In the rows, 128 means zero.
Here are made-up things, facts about them, and rows of numbers that follow some of those facts. Name the thing behind each unnamed row.

How the things are related:
badis (Π drafum) (Λ 18)
badum (Π luvil) (Λ 18)
betril (Π rolavok) (Λ 18)
bipluda (Π plede,stesko,zodrin) (Λ 18)
bistilas (Π rifek,zodrin,flugre) (Λ 18)
branuma (Π komun) (Λ 18)
braski (Π luvil,tolabror) (Λ 677)
broge (Π bistilas,vudus) (Λ 290)
brubos (Π samol,kazom,steziflim) (Λ 677)
brugra (Π gizar) (Λ 18)
budredam (Π tari) (Λ 779)
daflon (Π vamar) (Λ 677)
dasenam (Π drafum,mulubril,ladur) (Λ 18)
digrar (Π gole) (Λ 18)
drafum (Π luvil) (Λ 919)
dulir (Λ 779)
fafo (Λ 18)
flaruk (Π zepi) (Λ 18)
flelis (Λ 677)
flugre (Π plapok,gumotol,kepun,badum) (Λ 18)
flusises (Π poso,kabam) (Λ 18)
fusti (Π meklazar) (Λ 779)
gebriten (Π fusti) (Λ 290)
gegre (Λ 290)
gimo (Π refutur) (Λ 18)
gizar (Π naplor,sekegrur,mulubril) (Λ 18)
gole (Π grelim,mulubril) (Λ 18)
grelim (Π plapok,dulir) (Λ 18)
grukal (Λ 18)
gugom (Π kepun,tagis) (Λ 290)
gumotol (Π sekegrur,mulubril) (Λ 857)
kabam (Π klarar) (Λ 18)
karal (Π steziflim,gegre) (Λ 18)
kazom (Π naplor,punil,klarar) (Λ 18)
keplen (Π naplor) (Λ 18)
kepun (Π rolavok) (Λ 290)
klarar (Π plapok) (Λ 290)
klari (Π brugra,klikil) (Λ 290)
klikil (Π drafum) (Λ 919)
komun (Π veles) (Λ 18)
ladur (Π plapok) (Λ 290)
lati (Π fafo,gegre) (Λ 290)
lezon (Λ 919)
luvil (Π kepun) (Λ 18)
meklazar (Λ 779)
miduflas (Π meklazar,gole,voru) (Λ 290)
mudal (Π vibrek) (Λ 290)
mudrevuk (Π veles,budredam,steziflim) (Λ 290)
mulubril (Λ 18)
muplaru (Π grelim,brubos,kazom,braski) (Λ 779)
mutar (Π plapok) (Λ 290)
naplor (Π dasenam,gegre) (Λ 677)
nestumam (Π plimu,ladur,miduflas) (Λ 18)
nofi (Π sekegrur,plimu) (Λ 18)
nuzum (Λ 677)
pizo (Λ 779)
plaki (Π keplen,pomen) (Λ 18)
plapok (Π kepun,braski) (Λ 779)
plede (Π budredam) (Λ 677)
plimu (Π veles,flugre) (Λ 677)
pluski (Π badum,daflon) (Λ 290)
pomen (Π voru,brubos) (Λ 290)
poso (Π gizar,skini,gumotol) (Λ 290)
punil (Π ladur) (Λ 18)
refutur (Π skufla) (Λ 779)
rerolir (Π skipel) (Λ 677)
ridro (Π digrar) (Λ 18)
rifek (Π seskir) (Λ 919)
rolavok (Λ 290)
rutrem (Π plimu) (Λ 857)
safi (Π meklazar,mulubril,dasenam) (Λ 18)
samol (Π vudus,gimo,badum) (Λ 18)
satros (Π keplen,flelis) (Λ 18)
sekegrur (Π luvil,vibrek) (Λ 18)
seskir (Π gizar,sekegrur) (Λ 779)
skini (Π veles,betril,sekegrur) (Λ 18)
skipel (Π veles) (Λ 18)
skoflokek (Λ 290)
skufla (Π brugra,braski) (Λ 677)
stesko (Π mudrevuk,zudem) (Λ 18)
steziflim (Λ 290)
stibal (Π mudrevuk) (Λ 919)
tagis (Π flugre) (Λ 779)
tari (Π rolavok,gegre) (Λ 18)
tolabror (Λ 18)
tomuga (Π betril,klarar) (Λ 18)
trogu (Π mutar) (Λ 18)
tuplo (Π sekegrur,skini,plimu) (Λ 290)
vamar (Π poso,klikil,tomuga) (Λ 18)
veles (Λ 290)
vibrek (Π tomuga) (Λ 290)
vizon (Π plapok,sekegrur,voru,dasenam,badis,tomuga) (Λ 290)
vorik (Π rerolir,voru) (Λ 18)
voru (Π drafum,kabam,dasenam,badis) (Λ 18)
vudus (Λ 677)
zepi (Π tari,mutar) (Λ 18)
zodrin (Λ 18)
zopatre (Λ 857)
zudem (Λ 919)

Known rows:
[107 117 114 148 172  92 123 211  90 114 101  84 157 149 126 179 145 189
 113 142 119 155 147 122 163 135 136 166 104 162 113 148] -> zopatre
[118 119 125 120 150  92 103 179 121 115 103  63 151 152 108 180 125 155
 112 113 102 137 166 120 143 125 121 157 105 161 121 130] -> samol
[103 128 107 133 158 112 110 159  95 121 122  76 149 150 118 192 100 155
 102 148 147 128 157 122 140 135 133 149 110 167  97 137] -> brubos
[101 126 121 149 159  81 141 186 129 108 115  92 142 160 143 147 112 148
 107 137 132 157 154 126 151 133 112 161 104 154 106 149] -> steziflim
[115 124 114 124 143 100 117 179 129 108 102  65 145 154 103 198 108 162
  96 113 109 150 161 115 146 119 128 150 102 165 111 127] -> karal
[123 124 119 121 168 113  96 172 123 130  87  89 126 155 117 210 123 148
  99 121  89 148 134 108 143 101 121 166  99 163 105 140] -> brugra
[104 124 110 134 169  95  95 156  91 137 120  74 157 148 121 192 108 148
 107 140 141 116 153 118 136 134 128 152 103 167 103 136] -> skufla
[130 119 132 124 159 112  86 169 119 122  91  74 137 172 124 173 146 145
 119 105  92 140 141 108 130 119 120 153 103 177 110 136] -> nofi
[109 123 127 146 141 128  92 154  73 113 116  67 160 184 124 127 143 131
 126 139 142 110 142 119 121 161 130 137 103 184 103 127] -> plimu
[144 114 106 103 149 105  93 186 123 138 109  83 133 142 122 232 106 160
 117 116 105 153 151 146 139 137 108 155 136 161 108 145] -> dasenam
[133 111 115 110 151 107 105 189 120 133  88  93 124 146 114 211 109 152
 108 121 100 160 141 131 146 119 119 166 120 158 109 141] -> safi
[106 137 107 122 168 122 106 162 102 134 109 103 123 138 115 237  82 161
  84 167 135 136 142 125 145 114 137 166 111 155  87 144] -> naplor
[102 139 174 123 165  79  80 204 109 157 118  78 140 114 113 223 104 123
 146 155 100 121 174 139 136 157 115 167 129 180 133 146] -> drafum
[128 118 161 130 178 103 102 186  95 130 116  95 137 174  90 153  97 172
 116 152 125 134 166 115 137 141 120 159  89 175 119 129] -> tagis
[131 130 119 112 154 108 107 171 128 109 102  77 144 165  97 217 108 154
  93 125 107 141 160 116 144 109 133 161  93 160 114 124] -> tomuga
[102 129 101 136 161 105 101 155  98 132 121  69 156 154 120 188 104 156
 104 134 142 119 154 124 137 140 129 143 110 179  97 136] -> daflon
[106 127 128 147 166  80 137 193 127 116 109 104 137 156 142 153 115 140
 109 138 132 162 149 131 150 126 109 166 103 149 109 151] -> skoflokek
[113 111 120 143 166  88 119 189 102 136 123  87 147 160 102 141  85 200
 114 115 126 157 175 120 148 142 119 138  99 188 109 144] -> pizo
[ 95 123 120 155 143  90 122 188 108 129  95  89 150 142 105 173 101 134
 123 139 116 159 152 129 159 150 133 155  89 187 118 155] -> zudem
[127 124 145 125 117 133 107 187 104  89  99  69 148 176 100 143 143 143
 122 120 113 138 150 119 127 141 125 156 111 170 121 120] -> skipel
[130 114 114 115 145 105 109 176 118 120 102  76 142 156 111 198 118 153
 108 112 106 151 152 126 145 124 125 157 111 166 115 133] -> digrar

Rows to name:
No name comes twice in this set of rows, the named rows included.
[127 128 103 148 195 100  85 184  98 150 103  83 152 173 158 199 171 184
 122 130  95 142 127 114 148 123 127 138 103 193  99 164]  gumotol
[123 129 114 143 167 104 102 196  95 116 118  63 172 179 137 175 160 188
 128 139 116 134 146 119 147 146 136 139 107 190 116 140]  rutrem
[106 127 115 133 151 116 101 160  90 121 118  75 147 152 122 176 110 150
 112 148 145 118 147 124 131 145 130 149 111 172 101 134]  rerolir
[113  98  97 128 149  91 113 179 115 131  90  81 137 147 123 178 122 158
 108  92  98 170 141 126 150 123 115 160 106 168 106 146]  mulubril
[113 136 138 136 179  70 117 178 129 124 127  82 153 168 138 168 129 128
 108 149 128 128 167 122 145 125 108 158  93 157 120 141]  gugom
[126 128 150 126 151 133  83 174 115 110  82  83 126 176 114 173 145 141
 112 125  91 140 130 104 127 114 126 166 102 168 107 131]  skini
[118 142 148 135 171 109 116 183 122 111 130  88 142 167  83 185  74 193
  95 154 128 138 182 105 145 118 129 147  94 182 109 128]  budredam
[127 114 127 132 169  99 110 188 104 138 121  93 142 162 102 175  79 193
 114 135 125 157 170 125 142 140 116 147 106 188 111 141]  fusti
[133 124 100 131 174 109  80 154 133 145  83  83 127 170 142 210 140 155
 106  97  81 153 123 105 137  98 118 148 104 188  96 151]  gizar
[106 114 164 106 183  66  83 180 114 137 105  56 149 138 103 196 143 132
 122 120  88 106 179 108 130 116 108 178 101 149 134 121]  luvil
[127 124 130 150 202 106  77 158 112 159 111  91 131 184 127 175 106 190
 114 110  99 143 141  99 134 111 118 133  93 218  95 151]  seskir
[112 152 128 130 138  93  93 186 125 150 132  64 161 134 125 214  89 145
 144 135 116 138 173 145 141 170 120 130 128 201 125 151]  klikil

The same things again, as new rows of numbers:
Some rows with their names:
[129 127 125 119 127 118 121 123 131 120 127 122 129 132 130 128 139 126
 130 121 111 130 128 135 125 139 127 127 129 137 139 134 128 126 123 133
 129 134 136] -> voru
[130 134 131 126 126 125 141 120 132 137 131 131 123 135 130 131 118 126
 142 134 105 126 132 130 127 142 121 131 125 130 140 120 120 123 128 128
 132 137 138] -> pizo
[122 126 110 145 127 107 104 132 113 150 126 106 122 134 133 112 134 133
 129 143  94 132 119 133 135 159 127 128 123 128 127 142 130 135 117 138
 128 125 123] -> flusises
[135 125 124 130 123 139 114 113 139 121 145 126 127 132 132 122 121 137
 137 112 147 154 118 132 135 158 123 130 141 117 140 120 131 114 126 131
 126 115 140] -> tari
[131 129 126 122 126 123 119 115 132 123 128 124 129 133 127 128 137 125
 129 125 120 132 124 134 126 146 125 127 132 134 142 129 129 128 122 135
 125 129 132] -> punil
[133 123 147 117 119 109 124 141 144 114 113 112 130 140 127 133 157 128
 128 113 105 143 124 121 114 144 124 124 130 137 151 139 126 151 124 137
 137 146 129] -> gole
[122 136 125 147 129 112 131 131 121 152 121 120 118 140 135 117 120 129
 144 154  80 129 128 125 131 164 118 132 119 126 136 121 121 132 122 131
 129 132 127] -> muplaru
[127 133 124 128 126 120 118 112 127 129 124 129 128 132 122 131 138 121
 131 126 117 123 129 138 132 147 125 127 124 132 142 128 131 123 123 137
 126 129 134] -> brugra
[114 124 117 137 129  97  89 145 118 133 131 115 121 149 164 109  89 129
 133 128  85 139 106 139 114 157 121 118 136 143 116 175 136 115 111 127
 111 131 119] -> plaki
[127 129 121 127 125 119 118 117 128 129 127 123 129 135 125 128 133 125
 132 123 120 128 125 137 132 143 125 127 127 130 143 130 130 128 123 135
 129 128 135] -> tomuga
[154 111 143  90 123 177 189 109 139 108 154 159 136 122 107 183  76 121
 141  55 193 115 156 123 127  42 119 130 140 123 142 113 112 129 158 111
 149 142 182] -> zudem
[130 127 120 126 128 119 120 117 128 132 128 122 127 133 125 130 139 125
 132 120 121 126 122 136 130 141 123 127 126 131 136 134 130 128 124 136
 128 129 138] -> sekegrur
[128 136 131 131 123 120 145 140 123 129 120 134 141 117 122 133 136 123
 126 142 137 125 153 128 141  73 133 127 124 121 121  88 128 132 127 125
 127 128 123] -> gumotol
[124 140 132 130 134 134 147 117 132 129 119 149 131 127 121 133 135 115
 134 155 129 117 142 131 132 112 124 129 112 123 132  99 126 122 131 129
 131 132 122] -> skufla
[125 135 137 129 136 132 139 132 139 125 127 143 131 133 140 126 119 125
 139 141 127 130 128 127 127 117 122 127 126 128 126 119 126 116 127 120
 124 128 116] -> naplor
[129 120 123 121 141 135 151 141 122 139 131 133 130 120 126 134 120 122
 135 133 128 118 130 123 131  83 116 125 117 127 110 127 125 130 130 126
 138 139 126] -> rerolir
[130 129 126 125 125 123 117 119 134 123 128 124 129 137 127 131 133 123
 131 117 125 133 124 136 127 150 127 126 129 132 141 133 130 121 123 133
 125 130 136] -> kazom
[119 126 125 117 128 105  95 133 133 109 134 134 129 156 168 124  82 119
 133 106 106 138 111 143 103 142 120 112 143 154 127 179 135 103 114 119
 104 139 126] -> keplen
[130 124 126 122 126 125 119 122 129 124 132 122 128 132 129 127 131 130
 129 113 123 135 122 135 127 143 126 128 132 131 139 137 128 126 124 133
 127 128 139] -> grukal
[129 131 124 124 125 127 122 106 126 123 127 130 130 135 121 135 138 118
 131 118 128 125 125 140 132 148 125 126 125 126 146 129 131 123 126 137
 127 130 139] -> samol
[121 134 135 135 131 141 128 132 122 123 114 141 132 121 121 129 141 123
 110 139 158 119 132 122 129 111 137 128 121 122 112 126 135 131 133 124
 122 121 110] -> klarar

Which thing is each row?
No name comes twice in this set of rows, the named rows included.
[137 135 149 116 126 165 130 112 156  86 135 160 138 117 127 137 127 134
 118 112 199 146 125 122 123 123 140 130 142 113 126 111 133 110 139 114
 115 105 123]  gegre
[127 143 133 133 120 130 155 110 112 150 120 136 123 131 116 149 103 122
 138 137 120 100 163 129 129 115 127 135 118 126 144  89 120 134 147 121
 134 135 142]  rifek
[123 134 108 169 122 120  82 125 120 155 138 104 113 137 143  85 121 152
 139 155 109 163 110 128 144 211 131 137 132  97 131 120 135 116 120 136
 123  99 110]  trogu
[133 137 140 112 135 147 165  99 140 108 125 165 138 125 108 157 138 108
 138 133 166 113 140 136 131  87 120 127 117 127 140 103 123 116 134 127
 131 134 142]  vudus
[124 117 108 136 128 112 107 142 110 152 130 103 120 128 136 113 127 134
 128 130  95 130 119 131 130 147 123 125 128 132 120 149 130 134 118 135
 131 130 124]  vorik
[144 141 147  85 133 118 173 118 161 112 138 124 135 119 103 136 159 135
 133 126  84 109 151 131 122 127 138 134 145 170 143  91 104 135 135 117
 125 147 137]  meklazar
[137 137 140 101 122 133 140  85 148  98 121 147 139 135 111 158 152 112
 128 102 152 120 137 143 124 134 127 125 127 136 163 116 128 118 130 134
 126 135 150]  tolabror
[108 133 113 166 130 123 109 149  95 160 110 122 120 116 130 106 140 130
 109 171 123 115 126 119 139 132 138 130 112 113  96 138 138 135 126 129
 124 114  95]  mudal
[130 116 116 150 122 137 141 150 100 168 142 117 114 128 131 130  71 140
 140 125 121 125 143 116 138 102 122 135 129 113 112 114 121 139 144 117
 144 127 141]  stibal
[137 137 121  98 154  96 157 180 150 143 151  70 135  59  85  74 208 175
  86 176  32  93 151 117 138 121 189 144 172 201  63  91 101 162 132  98
 105 123  78]  gebriten
[120 126 112 157 128 109 127 165  99 160 121 113 130 114 134 112 125 130
 127 161 111 130 145 124 152  82 132 128 120 115  98 104 130 141 123 129
 133 122 110]  rutrem
[133 130 120 142 120 135 101 112 138 130 147 123 123 137 137 108 122 142
 139 128 141 166 115 129 139 183 130 134 140 104 141 115 131 112 127 132
 125 104 132]  zepi
[131 111 183 117 109  95 125 180 157 104  88  90 133 153 138 140 172 134
 128 105  90 165 114  94  89 135 117 121 127 128 175 163 124 183 118 147
 157 167 118]  digrar
[108 131 151  83 141 110 111 146 152  77 136 179 141 176 212 146   9  96
 144  87 113 125 107 153  64  71 109  92 148 185 108 215 135  70 111  94
  77 158 115]  flelis
[123 137 129 149 126 148 118 129 128 129 124 139 127 117 129 110 128 136
 115 152 166 139 125 119 134 154 141 135 128 103 114 114 137 122 135 123
 119 104 108]  mutar

The same things again, as new rows of numbers:
Some rows with their names:
[121 150 146 116 100 123 121 126 115 139 147 132 112 165] -> gimo
[100 144 164 137 108 122 135 110 145 175 149 123 130 130] -> refutur
[134 126 131 118 126 128 120 124 128 124 135 135 114 165] -> kabam
[102 131 159 149 126 108 116 120 160 150 145 119 150 125] -> dulir
[136 133 128 116 127 130 132 123 127 118 134 127 116 156] -> betril
[103 122 128 128 111 137 131 140 111 141 124 113 142 105] -> rolavok
[ 90 113 121 119 114 133 126 131 109 146 124 115 136 105] -> kepun
[132 129 128 120 126 126 120 126 128 123 143 131 114 160] -> punil
[ 97 100 118 118 120 132 126 121 117 144 116 125 131 107] -> vizon
[135 132 130 118 130 127 122 123 129 122 136 135 112 160] -> badis
[156  82 119 178 120 179 115 164 130 132 115  33 148 119] -> lati
[129 136 137 118 117 122 116 122 118 131 141 133 109 165] -> brugra
[135 132 132 119 127 126 121 124 125 122 138 133 112 159] -> gizar
[158 132 131 162 137 112 124 131 117 162 121 124 123 104] -> naplor
[124 141 135 116 118 124 125 125 119 125 142 133 114 164] -> badum
[ 87 110 123 111 106 131 131 116 105 158 120 127 127 113] -> pluski
[ 98 105 122 116 128 133 101 129 125 142 119 131 142  94] -> miduflas
[164  98 127 142 139 123 142 137 119 119 156 157 115 147] -> plaki
[104 124 138 141 133 117 144 111 159 152 138 123 133 125] -> muplaru
[ 99 109 128 121 121 137 124 133 112 139 121 125 142 101] -> skoflokek
[137 122 112 111 142 130 104 116 140 117 138 144 107 143] -> safi

Which thing is each row?
No name comes twice in this set of rows, the named rows included.
[131 133 137 119 126 126 101 131 130 117 144 132 124 159]  mulubril
[161 120 148  89 184 153 162 109 128  94  65 138 150 180]  komun
[147 129 137 102 153 141 138 117 126 108 104 136 128 169]  skipel
[141 145 132 136 143 112 126 117 123 159  96 123 122 113]  plimu
[203  57 145 181 155 120 164 155 104 131 187 204 119 129]  satros
[143 139 105 141 133 135 144 137 127  97 143 106 119 146]  tari
[116 130 145 143 138 126 139 113 159 147 138 125 141 115]  pizo
[125 120 124 124 135 102  97 133 143  99 131 136 130 162]  gole

